Below is a small trained network, with its code and all its weights. Each question gives an input and a target symbol and asks what happens when units are switched off, that is, made to give their printed mean instead of their output.

import numpy as np


def w(rows, s, z=0):
    codes = np.array(rows[::2]) - 128.0
    scale = np.full(codes.shape[1], s)
    scale[-1] = z or s
    return codes * scale


def norm(h):
    return h / np.sqrt((h * h).mean(-1, keepdims=True) + 1e-5)


def f(y):
    return np.maximum(y, 0)


def softmax(a):
    e = np.exp(a - a.max(-1, keepdims=True))
    return e / e.sum(-1, keepdims=True)


def log_softmax(a):
    a = a - a.max(-1, keepdims=True)
    return a - np.log(np.exp(a).sum(-1, keepdims=True))


def net(x, mask):
    ids = ['αβδζηλμξτφ'.index(c) for c in x.split()]
    T = len(ids)
    res = E[ids] + P[:T]
    r = norm(res)
    for j in range(2):
        rows = slice(3 * j, 3 * j + 3)
        q, k, v = (r @ M[0][rows].T for M in (Q, K, V))
        z = softmax(np.where(np.tri(T) > 0, q @ k.T / 3**0.5, -1e9)) @ v
        o = O[0][rows]
        res = res + np.where(mask[j], z, o[:, -1]) @ o[:, :-1]
    y = f(norm(res) @ A[0][:, :-1].T + A[0][:, -1])
    res = res + np.where(mask[2:10], y, B[0][:, -1]) @ B[0][:, :-1]
    return log_softmax(norm(res)[-1] @ U[:, :-1].T + U[:, -1])


Q, K, V, O, A, B = {}, {}, {}, {}, {}, {}
E = w([
[95,212,99,91,79,53,144,121,170,128,200],'α',
[110,5,122,148,122,157,149,164,65,108,104],'β',
[118,79,159,92,105,108,71,200,167,126,111],'δ',
[172,101,69,215,57,102,107,137,147,84,134],'ζ',
[110,122,126,217,62,126,179,114,96,204,118],'η',
[67,101,137,154,140,60,67,105,32,169,179],'λ',
[120,67,145,129,190,62,168,52,165,88,177],'μ',
[175,122,145,144,123,118,90,31,175,187,149],'ξ',
[155,137,149,40,133,125,202,77,166,164,131],'τ',
[152,97,62,42,93,157,107,79,66,129,166],'φ',
],0.012)
P = w([
[53,139,79,130,121,136,139,9,120,97,63],'0',
[106,138,132,137,92,114,141,50,99,95,87],'1',
[133,113,117,128,117,93,143,83,114,127,96],'2',
[129,100,162,124,72,116,148,76,122,122,130],'3',
[150,93,115,126,113,87,138,109,133,149,113],'4',
[133,95,168,123,81,134,143,110,131,137,153],'5',
[155,80,110,127,115,99,133,138,159,166,135],'6',
[140,101,176,124,95,157,135,145,140,149,176],'7',
[154,82,102,129,134,112,128,164,171,180,160],'8',
[165,121,184,124,122,166,129,170,135,146,187],'9',
[177,103,96,138,160,107,137,190,160,192,168],'10',
[189,139,225,109,112,166,131,166,110,108,197],'11',
[156,105,64,142,192,92,151,127,165,221,128],'12',
],0.014)
Q[0] = w([
[87,185,204,156,110,208,76,162,131,50,150],'h0',
[68,185,2,158,228,132,128,102,134,135,12],'h0',
[114,191,149,147,133,174,171,57,84,99,127],'h0',
[114,106,19,110,172,67,124,109,127,171,60],'h1',
[72,150,143,137,186,190,107,143,65,73,99],'h1',
[88,203,67,184,156,163,122,117,165,120,68],'h1',
],0.0098)
K[0] = w([
[56,125,17,112,182,125,127,83,180,139,88],'h0',
[71,143,186,101,55,132,116,49,113,47,76],'h0',
[91,101,97,118,81,56,94,107,142,133,2],'h0',
[159,164,254,131,45,144,135,96,94,63,166],'h1',
[48,133,98,140,76,119,125,80,174,139,35],'h1',
[49,82,162,91,91,116,94,84,115,82,49],'h1',
],0.0086)
V[0] = w([
[118,25,140,146,101,156,207,201,78,93,100],'h0',
[21,106,228,61,151,124,2,145,130,90,86],'h0',
[166,132,113,106,101,148,76,153,218,16,49],'h0',
[159,94,110,251,179,77,16,130,127,129,159],'h1',
[58,100,188,174,213,62,224,142,215,88,145],'h1',
[167,102,184,127,170,194,101,81,173,184,57],'h1',
],0.007)
O[0] = w([
[126,201,149,219,237,238,90,75,127,61,135,169],'h0',
[164,113,254,128,99,123,108,126,40,74,212,2],'h0',
[232,110,132,151,70,111,141,156,149,20,164,8],'h0',
[158,67,51,214,171,54,79,116,101,172,113,138],'h1',
[107,122,136,124,251,20,210,108,182,127,138,104],'h1',
[218,63,231,108,141,148,118,69,138,159,18,145],'h1',
],0.0072,0.005)
A[0] = w([
[165,254,147,120,110,79,80,101,170,162,175,225],'n0',
[111,155,217,54,168,146,154,131,86,184,133,111],'n1',
[217,104,191,152,73,102,178,137,74,100,224,96],'n2',
[120,54,106,124,133,160,233,124,104,130,126,253],'n3',
[125,148,114,105,41,222,71,128,116,163,156,109],'n4',
[128,114,135,72,156,168,68,138,149,122,65,8],'n5',
[71,102,136,107,97,114,127,142,135,88,51,100],'n6',
[187,134,104,91,131,184,178,150,233,93,77,128],'n7',
],0.0089,0.0057)
B[0] = w([
[92,53,160,132,98,205,101,178,172,138,175,205],'n0',
[144,72,70,176,140,119,178,104,65,142,139,172],'n1',
[154,252,117,188,110,86,152,122,117,208,153,156],'n2',
[154,153,162,114,166,123,80,212,168,135,132,255],'n3',
[160,141,82,91,225,83,128,114,136,141,138,185],'n4',
[132,187,145,120,122,152,122,113,134,189,117,137],'n5',
[117,131,100,165,165,162,133,118,123,116,143,156],'n6',
[159,84,81,192,129,112,181,130,68,151,161,182],'n7',
],0.011,0.0083)
U = w([
[52,135,137,87,77,152,136,182,172,94,178,177],'α',
[135,107,194,148,181,211,86,165,109,54,104,254],'β',
[182,207,198,148,91,92,119,122,108,118,170,160],'δ',
[159,101,31,207,102,104,98,126,162,67,126,81],'ζ',
[70,221,109,162,143,159,152,112,165,201,32,34],'η',
[48,78,132,148,146,86,72,99,30,145,164,51],'λ',
[126,113,165,128,232,26,139,92,204,89,143,33],'μ',
[180,59,187,106,86,134,71,89,174,154,76,227],'ξ',
[150,75,133,124,138,178,255,116,105,133,129,99],'τ',
[183,162,77,34,168,149,86,105,104,112,144,130],'φ',
],0.0083,0.0041)

Each question gives the input, a string of symbols that net reads in full, and the target symbol t.
The units are the heads (3 rows each of Q, K, V and O) and the neurons (one row each of A and B). Each row of codes is followed by its name. A weight is (code - 128) times the scale printed after its matrix; where a second scale follows, it is the last column's (O, A, B and U).
mask holds one flag per unit, heads first, then neurons. A switched-off unit (its flag False) gives its mean, the last column of its rows in O or B, instead of its output. The means were averaged over made-up inputs and are rounded, as every weight is.
A unit's drop is (log p(t) with every unit on - log p(t) with that unit switched off) / (log p(t) with every unit on - log p(t) with every unit switched off).
The circuit of an input: a set's keep is (log p(t) with only the set's units on - log p(t) with every unit switched off) / (log p(t) with every unit on - log p(t) with every unit switched off). Starting from all 10 units, units are removed one at a time, each time the one whose removal leaves the highest keep (on an exact tie, the one counted first), for as long as the keep stays at least 0.8.
circuit, biggest first: the units of the circuit, biggest drop first
k most important neurons: the k neurons with the biggest drops, biggest first
which heads matter: for each layer, one digit per head in row order, 1 if its drop is at least 0.15 and else 0, layers parted by /
drop when u is switched off: that unit's drop, to one decimal
input ζ φ α λ ζ η α ζ φ δ ξ, target δ: circuit, biggest first : [h0; n2]
input ξ ξ μ α ξ φ ξ φ, target ξ: circuit, biggest first : [h1]
input τ δ λ λ ζ α φ ξ τ φ, target τ: circuit, biggest first : [h1; n1]
input μ α ζ α η δ λ δ μ α β ζ β, target ζ: which heads matter : 11
input β λ δ τ α ξ, target α: which heads matter : 01
input λ δ λ ξ η, target ξ: circuit, biggest first : [h1; n7]
input τ φ ζ δ ζ, target δ: circuit, biggest first : [h0; n2]
input μ μ λ ζ φ μ τ ξ ξ δ ζ ξ, target ζ: circuit, biggest first : [h0; h1]
input φ ξ δ β ζ β ζ τ τ μ, target τ: circuit, biggest first : [h1; n1]
input λ λ η ζ β ζ α ξ ξ η ζ λ δ, target λ: circuit, biggest first : [h0; h1]
input η ξ φ ξ τ φ ξ ξ β β α α, target α: which heads matter : 01
input δ β ξ η τ ζ α τ φ ζ, target φ: circuit, biggest first : [n4; h1]
input ζ ζ λ φ β δ ξ τ ξ ξ ξ, target ξ: circuit, biggest first : [h1; h0]
input τ ξ ξ ξ φ δ ξ λ τ τ, target τ: which heads matter : 01
input ξ δ τ μ α φ, target α: circuit, biggest first : [h1]
input ξ δ ξ φ η ξ, target η: which heads matter : 10
input β β λ φ τ η μ τ μ, target τ: circuit, biggest first : [h1; n7]
input μ β τ η τ δ, target τ: 2 most important neurons : [n7; n1]
input ζ μ τ, target τ: 2 most important neurons : [n7; n1]
input ζ β τ ξ λ δ λ φ, target λ: most important neuron : [n1]
input δ δ β δ δ δ, target δ: drop when h0 is switched off : 1.1
input η δ ξ β ξ, target β: drop when n0 is switched off : 0.1
input η β α η δ δ, target δ: drop when h0 is switched off : 1.2
